[128 = 0]
(29) [108 151 146 152 141 130 205 200  92 174 128 155 117 136 144 178  16 137
 143 156 211  56  90  78 104 206  73  62 174 190]
(27) [110 115 109  93 148 132  95  98 150 123 127 106 128 108 130 117 150 101
 139  98 137 183 138 129  86 117 159 174 125 105]
(29) [121 171 129 182 120 120 138 167 159 114 152 114 122 117 123 138  94 113
 122 124 136 127 181 163 199 130 154  69 164 156]
(34) [ 96 137 145 175 107 119 178 151  82 115 118 127 128 102 116 195 115 123
 126 124 147  69 137 121 146 122 107  67 120 136]
(29) [117 167 134 126  83 130 140 141 145 110 146 126 194 148 159 106 140 108
  99 110 110 114 171 185 178 109 155  99 107 105]
(28) [165 135 168 117 140  96 157 100 120 199 112 154  74 135 127 128 135 210
 130 145  83 109  53 150 143 158 131  44 119 172]
(28) [ 65 116  81  86 168 146 154 105 210 139 113  92 131 122 123  72  88  84
 156 160 188 163  58 105  26 104 145 178 150 123]
(34) [ 93  93 109 114 134 147 129 121 104  95 122 101 142 110 124 161 144  88
 136 106 157 133 134  93  69  99 122 177 121  93]
(29) [124 115  78 113 129 152  67  77 184 113 135  99  99  95 111  62 172  99
 120 116 127 187 123 131 133  91 144 211 130 100]
(28) [146 139 112 144 112 135 142 134 117 121 120 138 156 155 124 123 112 118
 113 146 101  96 158 135 164 128 122 152  90 106]
(29) [102 101 121 120 173 117 158 135  97 138  76 145 129 129 108 171  73 114
 175 162 170 110 104  57  29 159  93 168 112 128]
(27) [113  78 111 101 156 152 110  95 137  95 173  56 137 125 114 122 173 104
 112  94 102 198 138 159  87  56 199 177 132 103]
(28) [116 137 185 174 111  93 145 169 117 105 115 161 133 124 118 153 127 162
 147 164 140  93 117 123 139 124  91  40 159 169]
(27) [128 137 121 101 122 132 124 120 156 138 121 132 133 136 149 105 136 125
 131 123 132 134 113 130 120 132 129 130 131 117]
(27) [ 97 125 120 129 100 141  64 132 144  74 142 136 180 109 124  72 155  86
 121 129 164 163 161 126 118 101 109 202 133 107]
(27) [120 107 136 144 159 116 179 106 118 133 141  74 102 124  98 175 134 144
 123 119  79 135 119 168 125  83 194  74 117 138]
(34) [139 139 118  89 149 121 101 117 162 152 113 148 140 145 141  85 109 124
 145 138 132 164 126 124  98 161 136 170 123 125]
(34) [107 180 135  77  74 123 129 158 209 119  83 188 204 171 202  55 131 111
 151 158 174  95  99 112 106 145  73 109 142 100]
(27) [150 137 113 125 152 119 188  98 141 174 115  99  87 143 123 156 115 151
 125 123  71 111 108 160 153 126 179  76  99 127]
(29) [173  90 105 124 107 155 126 127  98  81 113 121 143 172 135 157 178 120
 119 126  75  93 156  98 143  87 104 179  94  61]
(34) [ 87 148 172 117 100 121 204 151  97 159 130 143 158 132 161 152 108 151
 117 130 164  63  68 138 107 143 106  32 131 155]
(27) [124 134 137  58 167 112  84 106 163 143 149 100 144 126 163 126 149 112
 143  57 115 230 170 173  84 141 220 130 140 118]
(29) [153  90 106  95 137 156 119 110 188 102 147  90 127 174 135  74 172 133
 122 148  89 159  91 135 109  61 151 162 151 102]
(28) [168 114 138 104 130 134 138 126 138 140 134 128 119 170 147 115 148 163
 123 139  91 122  95 132 131 120 130 109 138 127]
(28) [128 103 132 153 156 116  90 130 106 108 125 126  97  97  93 157 130 125
 149 126 139 161 153 101 109 132 123 156 144 142]
(34) [154 135 134 170 121 124 104 167 166  89 136 127  93 130 127 137 141 136
 143 137 125 133 154 117 178 114 114  86 192 145]
(29) [112 156 123 122 120 127 109 119 185 129 153 110 133 114 137  82 137 116
 117 112 130 169 137 176 155 114 169 110 149 137]
(34) [164 134 109 132 124 122  69  93 164 115 127 123 106 120 114  93 175 129
 122 115  74 173 167 158 182 109 158 160 112 107]
(34) [118 151 117 156 140 112 137 159 107 135  81 174 142 126 113 151  52 104
 160 163 170  93 160  78 112 190  80 160 107 134]
(28) [113 131 145 124 110 133 171 143 133 134 135 119 121 132 152 144 136 144
 124 124 144  94  83 128 125 115 117  58 157 140]
(34) [153 132 137 137 126 115 101 107 154 121 143 114 110 125 118 110 170 149
 117 117  75 163 145 175 176 101 169 104 130 132]
(29) [146 128 105 101  76 181 135 163 140  88 159 114 176 179 190 115 157  97
  96 103 134  92 146 120 157  99 106 145 148  76]
(28) [ 94 172 139 129  40 135  57 115 129 124 133 175 129  49 158  74 191 119
 100  85 196 118 118 128 184 148  58 124 139 126]
(29) [114 134  91 169 133 126  88 115 153  90 118 110 111  87  89 127 133  84
 137 122 130 160 190 126 157 107 142 178 121 109]
(27) [101 197 144 129 116  75  93 147 189 124  71 186 164 112 147 105 105 105
 175 136 159 148 180 134 133 176 121 100 127 131]
(27) [112 114 100 169 117 143 119 118  98 102 120 127 128 100  85 127 122 102
 117 148 140 107 143 105 140 110  96 193  97 113]
(27) [131 136 135 174 121 117 100 131 115 106 144 129 130 107  95 124 131 126
 115 132 111 142 175 155 177 118 139 134 120 141]
(34) [130 130 101 124 115 145 132 101 117 140 128 118 122 118 125 121 137 116
 107 114 118 115 128 133 148 124 130 159  94 105]
(34) [ 99 129 175  66 126 127 173 134  90 196 138 150 132 125 180 141 113 166
 126 106 186 101  32 114  56 179 102  61 151 166]
(28) [158 129 159 100 151 106 167 143 161 160 107 158 142 197 144  98  98 179
 152 192 101 112  67 129  93 145 123  84 139 156]
(27) [ 83 154 106 102 124 119 134 105 152 134  92 132 166 111 137 117 117  85
 141 116 149 135 144 134  96 135 143 156  85  94]
(29) [119 111 125 129 149 122  94 108 140 123 127 120 104 100 104 114 141 127
 141 130 136 170 121 121 105 119 135 156 139 138]
(28) [150 133  97 145 112 134 106  97 135 136 101 155 117 126 100  77 131 131
 118 167 107 108 117 117 164 130  92 192  83 111]
(27) [ 78 123 146 110 130 121 169 137 101 128 116 126 165 122 140 163 113 114
 139 122 164 108 110 118  65 127 125 106 118 125]
(29) [125 124 139 146 141 104  93 108 142 107 129 118 121 106  98 124 156 131
 136 124  98 175 160 159 139 102 165 127 123 133]
(34) [117 138 155  75 114 130 140 146 149 152 126 158 159 156 179  93 122 146
 136 139 167 116  67 116  80 153  98  99 157 141]
(28) [141 167 183  81  92 119 194 167 141 177 130 168 163 188 208 117 116 182
 120 137 135  65  58 148 131 166 105   4 155 155]
(28) [143 138 118 126 107 137 123 146 141 133  97 181 145 156 137  79 102 133
 137 185 154  85  96  82 123 158  53 168 124 125]
[127 136 121 154 161 116 158 130 144 133 139 101 134 144  98 131  83 123
 128 150  96 143 155 167 141 117 184 118 116 145] : (34)
[159 132 106  90  98 148  72 104 153 132 119 156 126 135 155  65 172 129
 118 121 125 138 114 111 144 138  92 189 120  96] : (34)
[ 99 158 138  78 142  91 102 120 160 147  72 171 159 118 156 118 115 109
 176 118 163 161 138 112  62 179 127 138 113 116] : (34)
[ 78 136 134 131 150 109 173 140 109 135 104 123 151 113 123 179  81 102
 152 125 163 115 138 118  75 145 141 106 112 132] : (34)
[145 122 104 146 143 132 126 105  88 144 125 116  98 108 101 162 118 121
 117 108 104 127 160 127 153 143 143 163  88 117] : (28)
[120 126 114 102 128 153 155 139 174 126 151 100 143 160 155  98 121 117
 120 134 138 131  98 137 112 103 145 119 160 123] : (34)
[192  71 120 132 143 141 159 125  88 112 102 125 104 187 113 172 151 162
 135 163  59  80 106  84 120  99 100 150 102  97] : (29)
[151  87 136 125 135 154 122 113  63 156 172 106  63 101 122 160 154 164
  99  91 132 127  84 111 132 134 115 124 152 153] : (34)
[104 102 121 121 128 134 113 118 142  79 132  90 134 112 127 149 179 100
 136  98 125 159 148 129 102  71 153 137 140  96] : (34)
[100 154 119 118 178  74 162  87 172 155  62 125 141 127  99 137  91 115
 172 150  90 156 145 161  86 134 197 116  64 118] : (29)
[102 144 111 142 125 137  99 135 174 109 153 108 126 101 124  94 123  97
 125 120 160 166 148 143 143 114 145 139 165 138] : (29)
[136 108 127 139 148 110  96 104 144  97 117 112 119 120  97 132 164 126
 143 129  86 172 159 142 126  91 162 147 117 114] : (29)
[148 123  75 111 100 179 135 115 125 128 139 122 156 162 140  81 123 101
  89 139 118  94 123 119 151 116 106 216  88  81] : (27)
[154 107 143 159 145 117 109 111 151  96 172  76 102 129  94 128 178 152
 111 118  50 184 158 196 178  59 205  91 147 141] : (34)
[144 111 144 141 134 116 173 144  90 114 103 138 157 172 118 170 115 142
 137 161  89  83 136 118 115 117 120 114  93 115] : (29)
[115 156 172  38 107 120 162 137 133 171 135 148 195 170 215 118 137 146
 121  89 138 120  93 163  84 160 149  59 126 123] : (29)
[174 112 123 120 152 135 105 116 122 150 150 115  78 132 126 135 139 152
 122 107  99 157 129 130 148 142 148 135 145 139] : (27)
[120 124 155 117 106 114  51  92 112 111 148 135 139  82 122 102 202 135
 110  85 114 185 154 166 143 111 146 147 114 123] : (29)
[108 103 164 139 129 124  97 181 120  65 143 139 170 137 130 136 133 117
 150 145 169 148 149  99  80 109 100 133 183 142] : (27)

<94> [130 101 100 148 123 117 128 171 133 113 105 145 150 133 139 165 184 111
 120 136 152 139 122 151 112 128 136 118  96 103]
<89> [ 97 127 124 153 179  87 141 136 124 130  99 107 140 155 164 139 143 116
 117 123 129 118 130 138 127 151 160  97 103 145]
<89> [105 122 143 158 132 113  89 155 136 108 124 143 113 139 129 167 173 102
  99 139  99 122 121 139 132 104  86 148 111 115]
<98> [119 136 145 166 172 134 157 160 110 117 120  92 168 132 156 110 125 146
 100 140  89 128  93 118 175  99 115 120 146 134]
<100> [ 89 111 131 106 165 127 134 131 161  99 183 146 118 136 177 131 160 160
 127 188 117 132  80 120 137 115 113 196 126  93]
<100> [114 133 179  92  80 130  58 138 183  97 153 175 108 130 114 187 148  87
 109 163 136 106 133 137  93 140 137 195 100  91]
<94> [110 113 127  85  77  75 182  91 139 134 174  79 142 113 110 127 120 130
 215  66 143 136 132 201 128 162 169  47 135 156]
<98> [104  98 144 121  99  81 138 123 149 102 153 146 128 119  80 125 132 135
 187 113 114 136 122 168 142 121  97 113 109 149]
<92> [ 62 113 147  82 123  89 110  75 170 143 171 124 106 134 145 135 119 146
 163 137 147 122 139 152  95 144 146 133 117 133]
<89> [148 146 148 111 104 161 107 129 134 121 146 138 118 118 119 133 118 120
 112 140 119 121 124 112 130 121 120 165 145 110]
<92> [161 134 173 156 107 112 137 178 126  80  96 153 165 123  59 126 109  98
 137 116  98 116 122 136 169 132 120 119 103 154]
<94> [141 131 141 148 131 110 132 147 122 130  66 133 167 136 102 123  97 110
 126 114 149 117 155 128 121 155 170  89  96 157]
<92> [167 134 100 118 120 205 129 140 116 148 132 125 145 110 160 117 127 155
  91 160 152 144 115  91 117 102 131 161 163  84]
<98> [187 143  97 108 105 183 125 125 113 136 132 149 106 114 121 121 126 125
 117 131 148 136 133  97 116 133 129 159 149 102]
<92> [162 133 128 149 132 152 143 151 109 128  92 132 162 120 108 101  99 138
 117 130 130 132 129 105 144 119 130 119 131 138]
<101> [121 152 190 133  85 154  92  92 117 177 106  91 153 104  78  90  31 149
 119 104 114 118 171 114 131  90 109  92 166 170]
<89> [210 125  65  96 104 204 131 102 109 168  91 184 120 105  95  72  74 164
 137 143 205 151 167  63  84 140 149 153 136 116]
<101> [170 114 139 131  40 114 131 166 131 120  82 134 186 107  58 157 122  86
 156  81 167 131 161 178 109 150 169  58  97 139]
<100> [105 133 155  92 134 126 106 122 167  99 175 155 102 136 147 147 142 124
 124 169 120 114 106 121 122 139 132 196 120 102]
<98> [133 138 128 124  94 117  81 113 131 155  89 135 110 137 110 165 126  81
 115  99 164 113 183 139  76 161 163 100 104 134]
<100> [129 121 118 131  92 132 159 118 108 154 143  71 155 105 124 118 122 146
 152  86 124 146 127 163 142 103 119  64 164 138]
<98> [171 126 103 120  88 143 126 146 124 110 138 152 109 118 106 153 165 100
 136 114 135 137 126 140 122 135 119 138 126 104]
<92> [116 155 140  95 134 126 117 122 147 122 161 105 108 144 184 173 156  92
 104 134 132 106 119 138 109 168 182 150 132 100]
<94> [132 154 131 113 155 151 101 116 134 113 162 151  68 141 154 139 146 115
  97 158 101 114 112  93 132 132 107 204 141 103]
<100> [160 120  62 133 147 102 192 107  90 141 113 118 112 131 117  94 128 133
 179  77 145 145 140 138 136 163 144  69 126 162]
<101> [ 99  83 119 148 119  74 135 180 154 105  93 139 183 140 135 178 183 105
 140 130 167 135 126 184 103 144 167  85  65 118]
<101> [ 83  91 154 104  72 134 102  93 157 161 152 126 153  97  96 106  87 185
 163 141 150 147 144 146 105  76  93 117 140 131]
<100> [ 93 132 139 166 173  70 151 136 113 128  99  85 146 153 147 135 134 109
 127  96 104 115 130 155 148 146 149  67 111 167]
<94> [181 157  84  59 136 211 162  85 119 165 161 116 118 114 182  83  85 169
 122 154 181 136 123  70 102 159 194 169 179  93]
<101> [157 152 184 157  75 118 109 157 115 121  78 113 166 119  59 143  92  77
 120  79 108 108 159 150 143 134 139  74 119 164]
<100> [107 116 100 215 201 102 142 157  83 134  78 107 133 149 147 118 159 135
  97 116  84 138 119 122 165  88  70  90 122 156]
<101> [113 158 122 131 178 145 120  88 107 181 105  88 116 145 177 104  87 142
  90 127 137 115 153  90 111 139 160 116 151 144]
<98> [148 124 135 146 110 160  97 174 134 103 121 160 135 122 121 156 161 113
  90 158 119 131 112 118 130  98  96 172 122  92]
<100> [199 123  82 109  79 178 120 119 113 145 109 177 110 104  79 108 111 133
 143 121 173 147 157 100  99 131 121 142 132 114]
<94> [ 91 100  98 113 163  96 124 131 159 106 152 163  99 151 172 159 191 127
 135 164 148 132 109 139 103 148 136 168  91  98]
<92> [175 167 123 113 137 131 129 112 113 114 127 149  75 140 109 126 117  86
 128 106 116 108 141 104 134 178 147 150 128 141]
<92> [ 43  94 162 132 129  63 125  99 155 148 128 101 159 131 121 119 103 160
 167 120 132 129 143 171 119 113 126  73 107 167]
<89> [ 99 137 194 129 117 125  96 155 158  84 169 133 128 127 125 158 145 113
 106 158  73 111  93 138 159  99  90 180 132 110]
<94> [224 174  70  65 143 202 169 129 116 119 150 143 100 133 186 127 138 105
 105 148 176 122 109  75 108 205 224 190 151  73]
<89> [ 58  76 144 163 132  93 131 115 133 140 137 119 154 112  96  88 111 198
 167 133  97 155 119 152 156  48  36  96 131 162]
<100> [147 128 100 118 138 108 176 113 113 140 108 114 141 132 123 103 105 130
 165  96 157 131 143 135 124 172 180  78 119 156]
<98> [ 87 112 128 139 150  88 128 152 147 102 144 123 127 147 166 171 190 110
 122 139 116 125 104 161 129 132 130 132 104 111]
<101> [102 181 171 111 154 167  88  47 113 175 170  90  64 126 143  81  54 160
  98 131  73 108 141  72 145  96  80 168 199 152]
<92> [107 139 105  77 144 135 114 102 155 132 181 124  80 145 206 170 176 114
 111 155 152 119 115 128  88 163 170 178 133  79]
<98> [138 125 122 125 111 113 123 125 129 116 133 146 104 128 103 139 143 109
 146 111 124 128 135 141 127 138 116 127 118 132]
<92> [ 94 108 107 139 170  69 139 107 130 127 116 144 101 151 126 120 139 131
 159 117 131 128 139 139 123 151 124 109  93 159]
<89> [138 148  83 103 120 112 137  73 106 154 160 100  53 135 143 143 153  98
 152  70 128 127 150 147 111 166 138 100 151 136]
<94> [104 134 137 109 168 104 139  96 140 118 155 138  96 142 137 105 111 143
 149 141 112 118 119 114 139 148 128 155 125 145]
<101> [215 171 123  95  76 169 146 127 107 105 163 133  90 109  91 130 124  86
 141  90 108 121 122 120 151 159 135 148 164 117]
<89> [144 106 128 132 133 100 162 200 152  66 110 161 182 139 131 160 173 100
 137 150 150 126  96 154 134 165 180 133  73 107]
<89> [111 128 114 106 132 114 149  76 121 151 161 105  98 124 128  98 107 154
 168 104 123 135 134 134 132 132 118 108 151 151]
<92> [ 77 119 102 158 194  44 141 135 127 111 119 113  97 174 178 174 201  86
 129 107 114 116 122 167 126 169 148  96  84 142]
<101> [ 97 119 121 160 186  95 132 155 130 114 102 128 138 157 168 147 163 118
 104 146 123 121 115 130 131 137 140 126  97 128]
<100> [150 160 145  57 139 145 146  86 151 122 160 147 108 132 135  94  69 137
 150 150 153 108 129  90 117 190 198 177 134 130]
<89> [149 143 129 127  99 172  81 116 119 145 131 143  93 116 111 134 123 122
  99 131 120 129 145 103 116 100  87 160 152 112]
<98> [ 78  96 133 106 135  88 167 114 154 119 171 110 151 124 144 114 131 168
 180 136 131 140 102 164 138 125 134 110 123 135]
<94> [143 119 113 136 107 107 136 164 130 103 120 134 136 132 125 171 179  87
 133 109 136 129 123 164 123 149 146 108 103 114]
<101> [ 88 105 109 139 187  92 140 156 148  86 154 148 111 155 182 158 204 126
 121 167 111 130  82 140 139 131 115 169  98 101]
<94> [ 93  95  93 110  99 164  67 126 157 159 149 140 115 122 186 184 194 141
  89 173 178 148 132 137  59  89 114 166 128  54]
[120 139 155 153 141 154  82 143 128 123 122 143 116 131 130 136 131 127
  78 159  96 120 122  98 138  88  80 175 136 115] : <100>
[178 166 120  99 122 142 157  83 101 151 123 114 105 123 101  83  63 123
 155  86 136 118 156 103 132 174 167 105 153 164] : <100>
[ 33 133 208 190 176  45  69 148 148 104 103 114 122 168 133 176 150  85
  88 130  58  91 131 156 149 111  91 119  86 164] : <101>
[126 147 127 142 166  84 168  93  98 130 127 103  97 141 106  89  97 125
 165  78  87 119 135 130 167 152 118  86 137 189] : <98>
[117  83  72 105 146 114 166 156 155  91 171 158 129 133 178 154 212 144
 154 168 158 153  79 152 117 139 139 163 102  75] : <101>
[ 71 153 115 130 238  85 132  81 123 145 135 102  69 178 210 123 134 126
 106 137 110 103 128 103 123 171 158 141 122 149] : <98>
[ 56 100 153 117 140  78  94 114 173 118 144 152 117 144 138 152 146 134
 141 157 134 121 130 150 104 128 121 148  89 127] : <98>
[ 53 119 165 158 210  55 142 153 151  95 117 112 154 168 176 143 149 123
 116 154  98 106 100 146 151 145 151 122  85 149] : <89>
[150 100 105 143  91 134 114 156 128  91 153 178  95 112  84 148 188 120
 144 130 102 151 107 143 145  87  41 163 123 103] : <92>
[ 68 119 159  98  91 107 109  65 147 162 180  90 110 112 118 119  99 158
 166 107 116 131 143 160 119 101  99 103 157 148] : <94>
[ 63 103 151 166 175  92 133 127 131 141 105 108 166 137 137  99 104 173
 129 144 110 132 124 131 146  91 101  99 117 162] : <89>
[125  63  43 158 177  60 152 181 142  68 102 221 101 161 133 168 245 105
 160 152 159 150 106 153 111 162 116 149  35 106] : <101>
[ 47 140 137 118 223  50 129  77 146 115 170 120  51 177 186 134 151 121
 139 136  87 101 114 130 137 169 130 155 109 154] : <89>
[116 160 113 122 166 128 125  72 104 178 121  88  88 145 164 110  98 129
 113 103 130 115 158 105 112 152 153 106 152 152] : <89>
[168 174 127 173 167 142 170 132  65 152  82  63 149 133 133  90  83 117
 101  77  93 117 136 106 173 136 146  65 165 174] : <98>
[ 52 112  96 135 234  49 142  71 132 141 131 135  66 175 174 105 138 151
 155 134 122 122 135 120 120 161 126 127  95 168] : <89>
[163 110 138 140  82 172 133 168 126 130  96 138 201  97  90 108  98 154
 124 143 152 146 128 122 132  90 123 116 132 118] : <89>
[190 151 139 180  99 141 117 172  89 105  86 140 125 120  61 137 133  78
 107  87  83 123 137 125 166 113  82 111 131 146] : <98>
[144 180 155 143 173 179 141  96  85 160 131  78 121 122 141  60  49 164
  93 126  74 117 122  66 178  97 100 138 197 158] : <100>
[219 137 125 228 102 149 146 252  70  70  58 134 180 116  68 160 183  62
  83  89  70 136 102 142 198  91  74  93 122 126] : <94>
[195  69  14  98  88 122 174 151 133 106 117 209 120 117  99 141 197 122
 198 121 220 170 133 153  80 175 159 122  75  92] : <101>
[131 160 122  98 147 105 122  88 130 127 148 132  61 151 142 142 131  90
 135 107 125 104 144 122 114 188 162 144 124 138] : <92>
[188 139 119 144 125 160 143 114  90 146  81 154 132 111  57  55  50 154
 145 110 129 136 156  79 148 120 104 116 141 171] : <92>
[185 154 144 151 112 145 124 139  98 112 102 151 113 119  60 105  95 105
 127 101  93 120 140 104 162 125  93 131 137 157] : <101>
[144 144 135  73 122 132 141  99 149 121 155 145 111 129 127 114  97 127
 154 137 152 116 131 114 114 177 180 157 126 126] : <100>
[ 81 139 149  93 125 128  85  75 152 137 198 125  60 130 150 141 136 137
 126 143  99 119 123 126 119 111  86 180 155 113] : <94>
[107 155 127  93 163 165 128  76 127 154 189  94  87 129 191 104 111 165
 109 153 109 124 108  92 133 116 121 175 183 110] : <101>
[141 141  83 107 156 124 139 113 124 125 147 133  77 148 172 149 170 103
 125 124 141 124 124 123 110 173 159 148 124 108] : <101>
